Here is a tiny trained network, its code and every weight. The questions are about switching its units off for an input and a target symbol, where a switched-off unit gives its printed mean instead of its output.

import numpy as np


def w(rows, s, z=0):
    codes = np.array(rows[::2]) - 128.0
    scale = np.full(codes.shape[1], s)
    scale[-1] = z or s
    return codes * scale


def softmax(a):
    e = np.exp(a - a.max(-1, keepdims=True))
    return e / e.sum(-1, keepdims=True)


def log_softmax(a):
    a = a - a.max(-1, keepdims=True)
    return a - np.log(np.exp(a).sum(-1, keepdims=True))


def net(x, mask):
    ids = ['ΞΣαδεζθπτ'.index(c) for c in x.split()]
    T = len(ids)
    res = E[ids] + P[:T]
    u = 0
    for l in range(2):
        r = res
        for j in range(3):
            rows = slice(2 * j, 2 * j + 2)
            q, k, v = (r @ M[l][rows].T for M in (Q, K, V))
            z = softmax(np.where(np.tri(T) > 0, q @ k.T / 2**0.5, -1e9)) @ v
            o = O[l][rows]
            res = res + np.where(mask[u + j], z, o[:, -1]) @ o[:, :-1]
        u += 3
    return log_softmax(res[-1] @ U[:, :-1].T + U[:, -1])


Q, K, V, O = {}, {}, {}, {}
E = w([
[118,27,88,109,197],'Ξ',
[222,109,76,117,93],'Σ',
[129,191,161,215,56],'α',
[173,101,133,87,125],'δ',
[89,51,114,150,53],'ε',
[88,105,117,3,87],'ζ',
[78,154,41,148,120],'θ',
[171,174,119,71,198],'π',
[185,131,177,180,169],'τ',
],0.02)
P = w([
[171,182,181,3,68],'0',
[155,166,157,70,94],'1',
[152,154,101,135,122],'2',
[158,144,61,194,141],'3',
[136,140,82,228,159],'4',
[123,137,85,251,158],'5',
[104,151,124,204,124],'6',
],0.0046)
Q[0] = w([
[84,137,224,156,63],'0.h1',
[214,153,126,117,133],'0.h1',
[29,247,128,91,150],'0.h2',
[61,132,56,153,119],'0.h2',
[212,95,115,85,60],'0.h3',
[199,94,184,85,109],'0.h3',
],0.011)
K[0] = w([
[118,118,229,151,3],'0.h1',
[198,169,174,150,213],'0.h1',
[120,190,117,21,106],'0.h2',
[89,117,87,99,123],'0.h2',
[138,76,119,59,132],'0.h3',
[139,129,207,68,111],'0.h3',
],0.012)
V[0] = w([
[137,124,132,80,21],'0.h1',
[82,73,185,87,26],'0.h1',
[143,89,41,56,195],'0.h2',
[107,58,190,172,233],'0.h2',
[2,185,83,122,134],'0.h3',
[74,132,85,83,169],'0.h3',
],0.0079)
O[0] = w([
[118,137,33,184,121,108],'0.h1',
[208,45,46,223,141,1],'0.h1',
[162,68,110,42,183,235],'0.h2',
[220,2,188,158,110,42],'0.h2',
[124,80,154,61,61,92],'0.h3',
[60,116,189,177,19,143],'0.h3',
],0.0061,0.0045)
Q[1] = w([
[101,237,112,79,141],'1.h1',
[151,50,167,141,248],'1.h1',
[133,2,96,95,137],'1.h2',
[240,142,177,135,172],'1.h2',
[103,121,140,221,118],'1.h3',
[56,59,55,63,70],'1.h3',
],0.0087)
K[1] = w([
[94,118,130,1,182],'1.h1',
[158,193,182,207,73],'1.h1',
[141,24,95,108,151],'1.h2',
[211,155,219,148,217],'1.h2',
[205,129,72,237,47],'1.h3',
[35,66,84,99,99],'1.h3',
],0.0099)
V[1] = w([
[139,131,149,198,107],'1.h1',
[130,99,127,126,142],'1.h1',
[158,208,226,126,141],'1.h2',
[69,133,186,161,113],'1.h2',
[51,69,83,80,122],'1.h3',
[176,144,98,255,57],'1.h3',
],0.0085)
O[1] = w([
[222,31,83,156,186,35],'1.h1',
[35,116,109,106,154,115],'1.h1',
[59,141,153,255,139,163],'1.h2',
[86,78,156,178,16,86],'1.h2',
[208,134,73,7,31,138],'1.h3',
[3,39,4,53,147,2],'1.h3',
],0.0054,0.0083)
U = w([
[149,69,167,132,146,152],'Ξ',
[127,170,58,161,180,2],'Σ',
[2,157,108,171,105,217],'α',
[87,120,123,132,178,122],'δ',
[94,73,94,158,120,176],'ε',
[78,138,138,96,70,100],'ζ',
[91,118,130,155,134,64],'θ',
[114,178,172,171,118,107],'π',
[106,80,154,221,135,212],'τ',
],0.0074,0.0048)

Each question gives the input, a string of symbols that net reads in full, and the target symbol t.
The units are the heads (2 rows each of Q, K, V and O). Each row of codes is followed by its name. A weight is (code - 128) times the scale printed after its matrix; where a second scale follows, it is the last column's (O and U).
mask holds one flag per head, layer by layer. A switched-off head (its flag False) gives its mean, the last column of its rows in O, instead of its output. The means were averaged over made-up inputs and are rounded, as every weight is.
A unit's drop is (log p(t) with every unit on - log p(t) with that unit switched off) / (log p(t) with every unit on - log p(t) with every unit switched off).
The circuit of an input: a set's keep is (log p(t) with only the set's units on - log p(t) with every unit switched off) / (log p(t) with every unit on - log p(t) with every unit switched off). Starting from all 6 units, units are removed one at a time, each time the one whose removal leaves the highest keep (on an exact tie, the one counted first), for as long as the keep stays at least 0.8.
circuit, biggest first: the units of the circuit, biggest drop first
unit that matters most: the unit with the biggest drop
which heads matter: for each layer, one digit per head in row order, 1 if its drop is at least 0.15 and else 0, layers parted by /
drop when u is switched off: that unit's drop, to one decimal
input Σ Ξ Ξ δ, target Ξ: unit that matters most -> 0.h2
input θ π Σ α π τ Σ, target τ: circuit, biggest first -> [0.h2, 1.h2]
input π π δ δ, target π: which heads matter -> 100 / 001
input ε α π δ Σ θ, target ζ: circuit, biggest first -> [0.h3, 1.h2, 1.h3]
input α Ξ θ π, target π: circuit, biggest first -> [1.h3, 0.h1]
input τ Σ Ξ Σ α Σ, target α: circuit, biggest first -> [0.h2, 1.h3, 1.h1]
input π ζ δ α Ξ π θ, target ζ: circuit, biggest first -> [1.h3, 0.h3, 1.h2]
input δ α δ, target α: which heads matter -> 010 / 001
input θ Σ θ Σ, target Σ: which heads matter -> 001 / 010
input θ π Ξ Σ, target Ξ: which heads matter -> 010 / 010
input π α Σ, target α: which heads matter -> 011 / 001
input Ξ Σ τ Σ, target τ: circuit, biggest first -> [0.h2, 0.h3, 1.h2, 1.h1]
input θ ε Σ, target Σ: circuit, biggest first -> [0.h3, 0.h1, 1.h2]
input ε α τ τ, target τ: circuit, biggest first -> [0.h2, 1.h2, 1.h1]
input θ π α δ, target α: circuit, biggest first -> [0.h2, 1.h3]
input α τ α, target α: which heads matter -> 010 / 001
input Ξ δ ε, target ε: which heads matter -> 100 / 001
input Σ θ Ξ, target Ξ: which heads matter -> 010 / 000
input θ π ε Σ ζ θ Σ, target ζ: drop when 0.h3 is switched off -> 1.1
input π ζ θ Σ, target ζ: drop when 0.h2 is switched off -> 0.3
input π Σ ε α τ, target τ: drop when 1.h1 is switched off -> 0.2
